Below are the code and all the weights of a small trained network. Each question names an input and a class and asks about switching units off, where a switched-off unit gives its printed mean instead of its output.

import numpy as np


def w(rows, s, z=0):
    codes = np.array(rows[::2]) - 128.0
    scale = np.full(codes.shape[1], s)
    scale[-1] = z or s
    return codes * scale


def f(y):
    return np.maximum(y, 0)


def log_softmax(a):
    a = a - a.max(-1, keepdims=True)
    return a - np.log(np.exp(a).sum(-1, keepdims=True))


def net(x, mask):
    res = np.array(x, float).reshape(1, 6) / 4 @ E
    y = f(res @ A[0][:, :-1].T + A[0][:, -1])
    res = res + np.where(mask, y, B[0][:, -1]) @ B[0][:, :-1]
    return log_softmax(res[-1] @ U[:, :-1].T + U[:, -1])


A, B = {}, {}
E = w([
[136,119,150,136,139,132,122,149,98],'x0',
[132,135,131,137,122,132,121,130,122],'x1',
[159,167,78,100,57,45,202,182,53],'x2',
[105,124,126,147,158,111,155,124,131],'x3',
[130,189,254,134,79,99,175,192,199],'x4',
[103,162,162,89,103,252,214,77,82],'x5',
],0.012)
A[0] = w([
[133,153,227,121,95,95,154,147,187,128],'N0',
[120,135,255,136,120,132,111,139,230,141],'N1',
[132,159,102,81,64,139,239,130,41,79],'N2',
[124,118,155,143,127,158,131,107,111,113],'N3',
[138,99,76,127,152,69,62,123,70,161],'N4',
[132,112,155,127,154,144,122,137,73,154],'N5',
[141,123,59,107,133,143,134,106,93,160],'N6',
[115,162,208,92,102,247,248,102,119,112],'N7',
[141,159,158,100,3,8,231,175,92,98],'N8',
[140,119,114,139,150,23,38,159,163,254],'N9',
[138,118,108,93,129,213,127,107,155,160],'N10',
[140,148,56,116,66,8,161,179,66,131],'N11',
[118,86,80,146,167,149,62,114,111,154],'N12',
[117,110,73,151,193,197,61,76,142,183],'N13',
[138,100,65,114,130,112,161,139,88,100],'N14',
[131,128,13,118,108,114,141,126,41,152],'N15',
[108,123,98,101,138,244,199,85,64,169],'N16',
],0.012,0.0075)
B[0] = w([
[149,146,196,102,146,131,129,184,171,205],'N0',
[100,122,236,107,100,96,134,111,167,218],'N1',
[167,101,137,218,95,45,181,176,112,224],'N2',
[116,132,117,121,144,152,141,120,141,150],'N3',
[111,115,60,108,100,109,120,107,174,199],'N4',
[112,114,123,140,115,156,113,103,107,152],'N5',
[113,119,124,147,108,84,138,88,106,187],'N6',
[116,107,85,175,95,253,164,130,207,254],'N7',
[219,152,60,121,199,146,125,186,103,246],'N8',
[129,112,149,91,97,50,28,152,121,229],'N9',
[106,110,127,136,166,149,131,113,105,184],'N10',
[140,178,99,13,105,151,167,74,143,229],'N11',
[143,124,94,145,120,129,60,142,116,198],'N12',
[129,96,84,158,142,171,40,169,99,225],'N13',
[120,123,129,122,109,89,170,100,147,171],'N14',
[90,111,113,115,52,87,176,83,116,216],'N15',
[118,187,164,166,201,119,165,94,48,243],'N16',
],0.025,0.022)
U = w([
[75,80,79,148,123,89,2,139,119,252],'0',
[92,134,61,76,48,81,125,70,136,201],'1',
[76,107,250,115,80,78,58,181,218,152],'2',
[183,175,140,27,169,114,95,197,155,76],'3',
[25,116,103,182,209,185,103,48,53,102],'4',
[96,115,113,185,68,87,213,87,52,65],'5',
[49,118,215,122,117,229,174,113,218,132],'6',
[177,157,82,186,125,156,161,215,195,21],'7',
],0.0088,0.0029)

Each question gives the input, the list of numbers given to net, and the class t.
The units are the neurons (one row each of A and B). Each row of codes is followed by its name. A weight is (code - 128) times the scale printed after its matrix; where a second scale follows, it is the last column's (A, B and U).
mask holds one flag per neuron, in row order. A switched-off neuron (its flag False) gives its mean, the last column of its row in B, instead of its output. The means were averaged over made-up inputs and are rounded, as every weight is.
A unit's drop is (log p(t) with every unit on - log p(t) with that unit switched off) / (log p(t) with every unit on - log p(t) with every unit switched off).
The circuit of an input: a set's keep is (log p(t) with only the set's units on - log p(t) with every unit switched off) / (log p(t) with every unit on - log p(t) with every unit switched off). Starting from the 12 units with the biggest drops (on a tie, the unit counted first), units are removed one at a time, each time the one whose removal leaves the highest keep (on an exact tie, the one counted first), for as long as the keep stays at least 0.8.
units of the circuit, in order: the units of the circuit, biggest drop first
k most important neurons: the k neurons with the biggest drops, biggest first
drop of u: that unit's drop, to one decimal
input [-4,6,-1,0,4,1], class 6: units of the circuit, in order -> [N9 N2]
input [-1,3,5,-5,1,-1], class 3: units of the circuit, in order -> [N7]
input [-4,8,0,1,0,-5], class 0: 4 most important neurons -> [N1 N9 N0 N15]
input [2,4,0,5,-6,0], class 0: 4 most important neurons -> [N11 N13 N12 N7]
input [6,-5,-3,-3,0,6], class 4: 2 most important neurons -> [N16 N0]
input [-1,-6,1,8,-8,3], class 5: 2 most important neurons -> [N15 N14]
input [-3,-2,0,-4,-5,-3], class 0: 4 most important neurons -> [N13 N12 N11 N9]
input [-2,8,5,-1,-7,1], class 5: 3 most important neurons -> [N2 N9 N16]
input [-6,-7,0,1,-4,-1], class 0: 2 most important neurons -> [N11 N13]
input [-6,-1,1,0,-8,-6], class 1: 4 most important neurons -> [N15 N11 N4 N14]
input [3,3,-8,-6,-7,2], class 4: 2 most important neurons -> [N16 N9]
input [-8,2,-6,6,6,1], class 6: 3 most important neurons -> [N9 N7 N2]
input [-8,8,0,5,7,-5], class 2: 2 most important neurons -> [N1 N9]
input [-7,6,-3,0,7,0], class 2: units of the circuit, in order -> [N1]
input [-3,-4,-3,4,0,2], class 4: drop of N0 -> 0.2
input [1,-4,-1,1,6,2], class 6: drop of N9 -> 0.1
input [2,3,-1,0,1,-3], class 2: drop of N8 -> 0.2
